Each row has a hidden trait or not; one of two labels after the row says which. A new part has a new trait and new labels.
[  4  -2  -8   2  -2  -8   1  -4   4 -17  -2  -3  13  31 -10  -4  -8   4
   0  -1   6  -8  -2   1  -2   0   1  -3  -5  -3  -6 -19  -5   0 -19  -1
 -15] | <92>
[ -8  -1   1   5  -4   0   8 -10  11   4  -2  -3  12  -4  -6  -1  -2   5
  -4   4  -2   5   2  -1   3  -5   1   0  -6   2  -9  31  -2   1   0  -2
  -4] | <92>
[-20  -9   5   3  -4  -5  -4 -12  10   3   3  -2   6  -5   1   5   0   0
 -10  -4  -1   3  11  -2  -6  -4   2   7  -5  -5 -10  15   1   2  20  -5
   6] | <92>
[-16   9   0  -4  -1   4  21   9   6 -11   8  -3  13   4 -11  -8 -18   9
  12  19   2  14  -3  -4  16 -14  -1 -16  -3   3  -7  63  -1  -1  -1   1
 -17] | <91>
[ -8  -6  -7   0   1  -6  -6   3   2  -8   1  -1   4  23  -6  -2  -2   0
  -3  -1   5  -9  -3   0  -5   1   0  -2  -3  -4   0 -35  -3   0 -19   0
 -10] | <91>
[ -6   1   1   0  -4  -4   7  -7   9 -16   5  -3  14   7  -5  -3 -16   4
  -5   3   5  10   7  -2   2  -9   0  -2  -4  -5 -13  27   0   0  13  -3
  -7] | <92>
[ 4  1  3 -5 -5 -5  4 -9  4 -2  7 -1 11  0  3  2 -5  3 -5 -3  2  1 11  2
 -2 -3  2  4 -4 -5 -7 34  1  1 20 -3  2] | <92>
[-34  -8   3   4  -3   4   5  -8   7  13   3  -7   9  -7   3   5 -14   5
 -17   3   5   5   6   3  -1 -14  -1   8   0  -9 -12  38   2   2  47  -8
  10] | <91>
[-35  -6  -4   8  -1   5  10   0  13  22  -5  -7   3   5  -8   0   1   7
  -4  11  -1  -4  -9   1   6  -9   0  -1  -1   4  -3  20  -4   2  -1  -2
  -1] | <91>
[ 16  -1  -2   0  -1 -10 -10  -5   2 -27   1   1   7  19  -5  -2 -12  -3
  -2  -8   4  -2   7  -3  -6   5   0  -4  -5  -4  -6 -33  -2  -1 -21   1
 -12] | <92>
[ 20   3  -8  -5  -3 -12   1  -2   3 -27   5  -1  16  36  -9  -6 -12   4
   6  -2   8  -7   2   2  -3   0   2  -6  -7  -6  -5 -13  -5  -1 -26   0
 -20] | <92>
[ 19  13  -1  -1  -5  -1  17  -9   7 -15   2  -3  15   8  -5  -5 -22   8
   8   4   3   7   3   1   7  -7   1  -3  -4   0 -15  47  -1   0   4   0
 -13] | <92>
[ 0  2  3 -3 -4 -3  5 -6  5 -2  4 -1  7 -5  2  1 -3  1 -3  0  1  4  8  1
  0 -4  1  3 -2 -3 -6 31  0  1 25 -2  3] | <91>
[ -7 -10   3  -3  -2 -11 -15  -6   4 -16   7   0   6  13   0   3   0  -5
 -13 -12   3  -1  14  -3 -11   2   1   3  -5  -9  -5 -16   1   0   2  -3
   0] | <92>
[-25  -5   2   3  -4  -4   2 -10  13  -4   5  -5  14   3  -3   1 -10   4
 -13   2   3   4  10  -1  -1 -10   1   3  -6  -5 -14  26   0   2  19  -6
  -3] | <92>
[  2  -6  -7  -3   1 -10 -12   1  -1 -16   5   1   3  23  -1   0  -7  -3
  -5  -7   6  -7   5   0  -8   2   0   0  -3  -8  -3 -46  -1   0  -9  -1
  -7] | <91>
[ 14  -2  -5  -3  -2 -11  -9  -6   1 -22   3   0   8  25  -2  -1  -7  -2
  -2 -10   8  -6   6   1  -9   4   1   1  -4  -8  -5 -38  -2   0 -11  -1
 -10] | <92>
[-16  -2  -1   5  -4  -2   9 -10  11   1  -1  -6  13   5  -7  -1  -8   7
  -7   4   2   1   3  -1   2  -9   1   1  -4  -1 -13  27  -2   1   7  -4
  -5] | <92>
[-14  -6  -7   0  -1  -8  -1   2   7 -11   3  -3  12  29 -10  -4  -6   3
  -1   3   6  -7  -2  -1  -2  -4   1  -6  -5  -4  -4 -13  -5   0 -23  -1
 -15] | <92>
[ 48  18  -4 -18  -1 -11   3   7  -9 -46  13   5  12  30  -3 -10 -18   0
  22  -3   8   4   5   1   3   3   0 -12  -2  -6  -1   1  -1  -3 -23   5
 -22] | <92>
[ 24  12  -1  -4  -1 -11  -8  -6   0 -33   4   2   9  19  -3  -3  -4  -3
   1 -10   5   0   9  -2  -6   6   0  -2  -5  -6  -8 -23  -1  -1 -11   1
 -11] | <91>
[-16  -6   4   8  -6  -3   1 -18  14   1  -1  -4  13  -5  -4   3  -2   5
 -17  -1  -1   3  10  -1  -3  -6   2   6  -6  -2 -14  26  -1   2  13  -5
   2] | <92>
[  3   0  -1  -6  -1  -6  -3   2   0 -14   9   1   5  11   0  -2  -9  -1
   1  -3   5   0   5   0  -3  -2   0  -2  -3  -7  -2  -4   0   0   1  -1
  -7] | <92>
[-22  -4   1   1  -3  -2   7  -4  10  -6   5  -4  14   3  -5  -1 -12   4
  -6   6   3   7   6  -3   1 -11   0  -2  -5  -4 -12  29   0   1  13  -3
  -7] | <92>
[ -3  -7  -8   2   0  -6  -6  -4  -1   0  -3  -3   3  24   0   1  -3   1
  -5  -6   7 -14  -2   4  -8   2   1   5  -2  -8   0 -51  -3   1  -5  -2
  -4] | <91>
[ 12   4   5  -6  -2  -5  -3  -5   1 -28  11   1   9   1   2  -1 -13  -3
  -3  -5   4  13  15  -3  -3  -2   0  -2  -4  -7 -11  16   4  -1  14  -1
  -5] | <91>
[  6  10  -1  -2  -2   2  15  -1   1 -11   4  -3  10   8  -2  -4 -15   7
   6   6   4   6   0   2   8  -8  -1  -4   0  -2 -10  37   0   0  12  -1
  -8] | <91>
[-20 -16  -7   3  -2 -11 -14  -7   6  -2   0  -5   7  27  -3   3  -4   1
 -16  -9   8 -16   4   3 -14   0   2   8  -5 -12  -5 -54  -3   2  10  -5
  -2] | <92>
[-11  -4   1  -3  -2  -4  -3  -3   3  -8   7  -3   7   8   2   1 -14   0
  -8  -3   6   2   9   0  -5  -6   0   2  -2 -10  -9   1   1   0  20  -3
  -1] | <92>
[-34 -11   0  10  -4  -1   1 -10  13  12  -3  -7   8   1  -3   4  -4   5
 -19   1   2  -2   4   1  -4  -8   1   8  -3  -4 -12   5  -1   2  19  -7
   5] | <92>
[-32 -10   2   4  -5  -5   2 -10  14   0   4  -6  13   6  -4   2 -10   6
 -17   1   4   2   8  -1  -3 -10   1   4  -5  -7 -15  21  -1   2  21  -6
  -1] | <92>
[ 12  -2  -7   3  -1  -6  -5  -7   3 -14  -3  -2   8  26  -7  -2  -5   0
  -3  -6   6  -8   0   0  -6   3   0   0  -4  -4  -7 -43  -4   0 -18   0
 -12] | <91>
[-18  -3  -3   4  -2   1   7  -2   7   5  -1  -6   9   9  -6  -1 -11   6
  -5   6   4   1  -2   0   2 -10   0   0  -2  -3  -9  10  -2   1   9  -3
  -5] | <92>
[-15  -4  -3   5  -4  -3   7  -9  11   9  -2  -5  11  10  -5   0   0   6
  -6   3   1  -7  -1   2   0  -3   2   3  -5   0  -7  18  -4   2  -2  -3
  -3] | <92>
[-11  -3   3  -1  -5  -8  -1  -8   8 -10   7  -2  12   5  -1   1  -7   1
  -9  -5   2   5  11  -1  -4  -4   1   3  -4  -6 -10  22   1   1  15  -4
   1] | <92>
[-20 -10  -5   5  -1  -5  -2  -6   9  10  -4  -3   6  14  -7   1   6   2
  -8  -1   1 -11  -2   0  -5   0   2   2  -5   0  -2 -19  -4   1 -16  -2
  -3] | <92>
[  7  -4   3  -4   0  -5 -14  -4  -2 -16   6   2   2   1   5   2  -6  -5
  -5 -10   4   2  12  -1  -9   2   0   4  -2  -8  -4 -25   3   0  12  -2
   2] | <91>
[  9  -2  -1  -8   0  -8 -10   3  -5 -18   8   2   3  13   3   0  -8  -4
   0  -8   6  -3   7   0  -8   3   1  -1  -2  -9   1 -26   1  -1  -1   0
  -4] | <91>
[  0  -6  -7   4   0  -6 -10  -4   1  -4  -4  -2   2  22  -3   0  -4   0
  -7  -6   5 -11  -2   2  -8   3   0   4  -4  -5  -3 -48  -3   0 -11  -1
  -4] | <91>
[ -9   3   3   2  -5   2  14 -10   8   5   3  -5  12  -7   1   0 -11   8
  -5   5   2   7   5   2   5 -11   0   3  -2  -3 -12  56   1   2  32  -5
   2] | <91>
[  1  -8  -6   1  -2  -7  -7  -7   3   4  -4  -2   3  16  -2   2   5   1
  -5  -7   2 -15   0   4  -9   6   3   6  -4  -3   1 -28  -4   2 -13  -2
   0] | <91>
[ -9  -8  -7   0  -4 -12  -5  -5   8  -5   1  -4  14  32  -7  -1  -5   2
  -8  -5   7 -13   4   1  -9  -1   2   1  -7  -8  -7 -25  -5   1 -16  -3
 -11] | <92>
[-36 -10  -1  14  -4   2   8 -15  16  26  -7  -9   8  -3  -5   3   0   8
 -17   5   2  -4  -2   1   0 -11   1   7  -4   0 -13  19  -3   2  20  -7
   5] | <91>
[-11   0   4  -1  -5  -3   9  -7  11  -2   4  -2  14  -4  -6   0  -2   3
  -5   4  -2   7   7  -3   2  -7   2  -1  -6   1 -10  41  -1   1   6  -2
  -6] | <92>

New part:
[ -7  -6   0 -21  -8 -18 -36  -9  -2   9   2  -4  -4   0  -9 -12  -4   6
   1  16   4  -1   6   0  -3   1  10   2  -1   7   1  14   4   0   2   3
  -6  15  -3   1   7  36  13  19   5  -2 -10   4   3   1 -10  -1  -2  -9
   6   8   3 -12  -4   3  -1  15 -11   1   0  -6   9  -2  -5  -8  -1 -13
  -7   9   4  -4   7  -2  -2   7  -2  -4   4  10  -5   2  23 -38  -9  -8
   1  15  -2   1  -2 -16  -1  15  -4   4  -2  -4  -5  24   0   0   0   8
   4  -2 -17  -4  -3  -2   1   3  16   0   1   4  -3   3  12  11   2  12
  -4  42   2  -1   3   7  32  -5  -2  -7   5   1  -1   1 -11  -7  -1  -4
  63   4   1  -2  -1   6 -10   6  -5  -8  14   2  -2  -1   6 -25 -14  17
   8  10 -17   4   3  -4   8] | Dz
[  1   4   0   4   2  22  44   7   4  -2  -3   1   3   2   4   7   3  -6
  -2  -6  -4  17   3  -2   1  -1  -5   2  -4  -9  -6 -11  -5  -2   2  -2
   1  -6   3   0  -6 -20 -17 -15  -2  -8   9   0  -2   2  11  10  -3   1
  -5 -11  -2   6   5  -3  -7  -5   7  -5  -1   5  -6   6   0   9   1  20
   8  -5   3   4  -8   2  -1  -4   3   1  -4 -12   1  -6 -11  23   8   8
   5 -24   3  -1   3  11   2  -9   3  -5   3   2   4 -13   2   3  -4  -7
  -1   0   7   1   7  -4  -2  -1 -10  -2   0  -8   2  -1  -8 -16   2 -14
   4 -34  -1   4   1  -6 -33  -1  -4   6  -3  -4  -4  -5   5   7  -1   2
 -27   1  -2   3  -1  -3   5  -6  16  18 -13 -16   1   2  -8  12  11  -5
   2  -8  -2  -5  11   0  -1] | Dz
[ -4  -7   2  25  -4  -6  -3  -1  -6   0   6   7   2  -4   8   0  -3   3
   1  -5   0 -13  -3   2   3   4  -5  -9  -1  -5   0   5   2   0   0   2
   6   1   1  -2   9  -4  24 -13   2   2  -2   0   2   4  -6  -4   9   5
   5  -5   3  -2  -2   0   7   0  -6   8   1  -2 -10  -3   0   2   1 -13
  -6   2  -3  -1   4   0   2  -1  -3  -5   4   7   2   4  -5  -5   3  -3
  -1  35  -2  -1  -5   6  -3  -5  -2   4  -1  -2  -1  14  -2  -4  -4   0
  -1   1  10   0  -6   1   1  -5   9  -9   1   6  -2   2  -6   3  -1  14
  -1  16  -4 -10  12   2 -10   3  -3  -3  -1   7   2  -2   2  -6   2   1
  -2   4   4 -11   9  -1   5   2  -8  17   6  11   1  -6  -3   3  -3 -10
  20   4  23   3  -2  -1   2] | lt
[  3  12  -3 -40   0  11  -8   2   3   5  -6  -5  -3   4 -10   0   1  -1
  -1   8   3  17   7  -2  -8  -4   6  10  -4   1  -5   4  -6  -2   0   0
 -10   4  -2   2  -3  -1 -19   6   4  -9   4   4  -2   0   4   7  -9  -8
  -6   6  -1  -2   3   1 -12   3   3  -8  -2   2   8   8  -2  -1  -1  15
   4  -3   4   0  -7  -1  -4   3   3   2  -4 -12  -5  -6   7  -6  -4   3
   4 -30   2   0   6  -6   3   9   0  -4  -1   0   1   2   3   4   2   0
   1  -2 -19  -2   7  -5  -1   7   1   3   0  -6   2   1   4  -6   5 -14
   1   2   2  12 -11  -2   5  -6  -3  -2   2  -8  -4   0  -5   7  -3  -2
  31   0  -4  10 -11   4  -8   1  20  -8   0 -24  -1   5  -3  -6  -4  19
  -3  -3 -33   0  15  -2   4] | Dz
[ -6  -4   0 -15  -8  -6 -44  -5  -3   6   2  -3  -2   1 -11 -11  -3   8
   1   9   4  -8   2   1  -3   1   8   2   3   4  -1  11   3   0  -2   1
  -5  17  -3   0   8  36  11  19   5   1  -9   2   2   1  -9  -2   1  -4
   4   7   2 -10  -2   2   2  11 -10   2   0  -3   6  -1  -3  -7  -1 -16
   2   9   2  -4   8  -1  -2   5  -2  -4   3   7  -4   3  16 -39  -7  -8
  -1  18  -2   0  -1 -13  -3  11  -4   4  -2  -1  -4  21   0  -1   0   6
   3  -1 -14  -3  -2  -4   1   2  13   1   0   4  -2   4   5  10   2  16
  -3  48  -1  -2   3   7  21  -4  -4  -6   4   1   0   1  -8  -5   0  -4
  63   2   1  -4   1   5  -9   4  -6  -9  12   2  -1  -2  -1 -20  -8  15
  15   7 -10   6   4  -3   6] | lt
[ -5  -6   0 -12  -8 -16 -41  -9  -4   9   4  -4  -5   0  -6 -11  -4   5
   2  10   3 -14   5   0  -4   1   8   2   1   6   2  15   5   0  -1   1
  -4  17  -4   0  11  44  16  19   5   0  -9   3   4   1 -11  -6  -1  -3
   7   7   3 -11  -3   2   2  14 -11   3   0  -9   9  -3  -6 -10  -1 -21
  -9   9   5  -6   8  -1  -3   5   0  -3   4  12  -2   3  19 -41  -7  -9
   2  21  -2   1  -4 -15  -2  11  -5   5  -3  -4  -5  23  -1  -1   1   7
   3   0 -15  -3  -6  -2   2   2  13   1   0   8  -3   3  10  10   1  15
  -3  45   1  -2   2   5  19  -3  -3  -7   3   0   0   2  -6  -4  -1  -3
  63   3   1  -5   1   7  -6   4  -8  -7  17  11  -2  -1   6 -23 -13   9
  12   9 -11   7   2  -4   6] | lt
[ -8  -3   0 -20  -7 -17 -46 -10  -3  10   1  -4  -4   0  -6 -12  -3   6
   1  14   2  -8   5   0  -5   1   9   3   0   8   2  16   4   0   1   3
  -5  14  -4   1  10  43  14  22   7   0 -10   4   3   0 -12  -2  -3  -5
   6   7   2 -10  -4   3  -2  13 -13   1   0  -7   9  -2  -5  -9  -1 -16
  -9  13   6  -5  11  -2  -2   7  -1  -3   3   9  -5   3  21 -30 -10 -10
   1  14  -2   0  -2 -16  -2  14  -5   5  -3  -4  -6  22   0   0   0   6
   3  -1 -18  -4  -4  -2   2   2  16   1   1   6  -3   3   8  13   1  12
  -4  39   1  -2   2   6  28  -3  -2  -8   4   0   0   2  -9  -6  -1  -4
  63   4   1  -4  -1   7  -4   6   3  -8  18   6  -1  -1   3 -20 -13  17
  13  10 -12   6   4  -3   8] | Dz
[-10  -2   1 -32  -7 -10 -42  -8   0   9   1  -6  -4   3 -12 -13  -3   6
   2  13   2   0   5  -1  -1   3  11   5  -3   9   0  16   1   0   7   4
  -6  16   0   1   3  44   7  13   3  -4 -12   5   2   2 -10   6  -7  -6
   3   1   2 -13  -2   2  -5  21 -15  -2  -1  -5  12   2  -3 -10  -1 -10
  -7   7   9  -3   8  -1  -3   9  -2  -3   2   6  -6  -2  23 -40  -8  -6
   2   4  -2   0   2 -11   0  15  -2   4   1  -4  -5  17   1   3  -2  10
   5  -3 -23  -5  -2  -5   0   3  17  -1   1   0  -1   2   6   6   4   7
  -4  43   3  -1   3   6  18  -5  -6   0   4  -2  -2   0 -11  -4  -1  -7
  63   5  -1  -1   2   9  -5   6  -6   1   9  -5  -2  -1   0 -19 -12  23
  -1  11 -20  -4   9  -4  11] | Dz
[  5   5  -3  23   3  29  41   8   1  -9  -1   6   8  -1  11  15   2  -4
  -2 -15  -2   8  -8  -1   1  -5 -16  -1   4 -12 -11 -22  -6  -3  -9  -5
   3 -10   3  -1  -5 -51  -9 -29   0  -2  13  -3  -4   2  14  -2  10   7
  -6  -9  -2   9   6  -3   3 -20   9  -1   1   7 -11   4   3  13   1  33
   8 -10  -4   3 -11   2  -1  -9   0   2  -3 -11   7  -3 -29  55  11   9
  -2  -8   1  -2   4  19   1 -14   4  -3   0   4   8  -2   2  -2  -4 -12
  -5   1  14   5   8   4  -2  -5 -15  -4   0  -5   3   7 -14 -17  -1  -2
   5 -40  -7   3   1  -7 -32   2  -8   3  -5  -1  -3  -4   8  10   1   6
 -63  -1   1  -2  -5  -7  10  -8   7  17 -12 -11   1  -1  -7  35  18 -16
  12 -14   4   5  11   2  -6] | lt
[  3   1  -1  15   2  16  38   6   1  -6  -1   6   3  -2   7   8   2  -5
  -2  -9  -3   7   0  -1   2   1  -9  -2  -6  -9  -3 -10  -4  -2  -1  -1
   4 -10   1  -1  -3 -26  -4 -15  -4   1  10  -2   0   2   2   3   2   6
  -7  -9  -1   6   3  -3  -2  -8   6  -2   0   4  -9   2   1   4   1  21
   3  -4  -2   2  -9   2   0  -9   2   0  -3  -5   4  -3 -12   8   8   6
   3  -3   2  -1   2  10   1 -11   2  -3   0   1   4 -15   0  -1  -2  -4
  -3   1  13   2   1  -4  -1  -3  -9  -3   1  -3   2   0  -9  -9   0 -11
   4 -31  -4   1   0  -5 -39   3  -4   5  -4  -2  -4  -3   9   5   0   5
 -33   1  -1   0  -2  -3   4  -4   8  19  -6  -8   1   0   3  17  10 -12
   1  -7   1  -2   7   0  -1] | Dz
[  5   2  -1   9  -2   8  22   4  -1  -2   0   6   2  -3   5   0   0  -2
  -2  -7   1  -3   1   1  -4   2  -6   0  -1  -8  -2  -7  -3  -1  -5   0
   1  -6  -2  -1  -1 -35  -7 -12   2  -5   5   0  -1   1  -1   5   9   0
  -1  -2  -2   3   3  -2  -1  -1  -1   0  -1   5  -8  -1   1   5   1  13
   0  -4  -1   2  -5  -1  -1  -2   2  -4   1  -2   3   1  -6   8   2   3
   0   9   1  -1   0   5   0  -1   1  -1  -3   2   4   5  -1  -2  -3  -4
  -3   1  15  -1   0   2   2   1  -4   0   2   0  -1   0  -6  -4   0  -3
   4  -7  -6   0   1  -2 -29   1   0   3  -1   2  -1  -2   1   1   1   4
 -20   2   0   0   0  -2   6  -1  10  12  -1  -1   2  -2 -13   8   6  -5
  15  -1   0   3   5  -2   2] | Dz
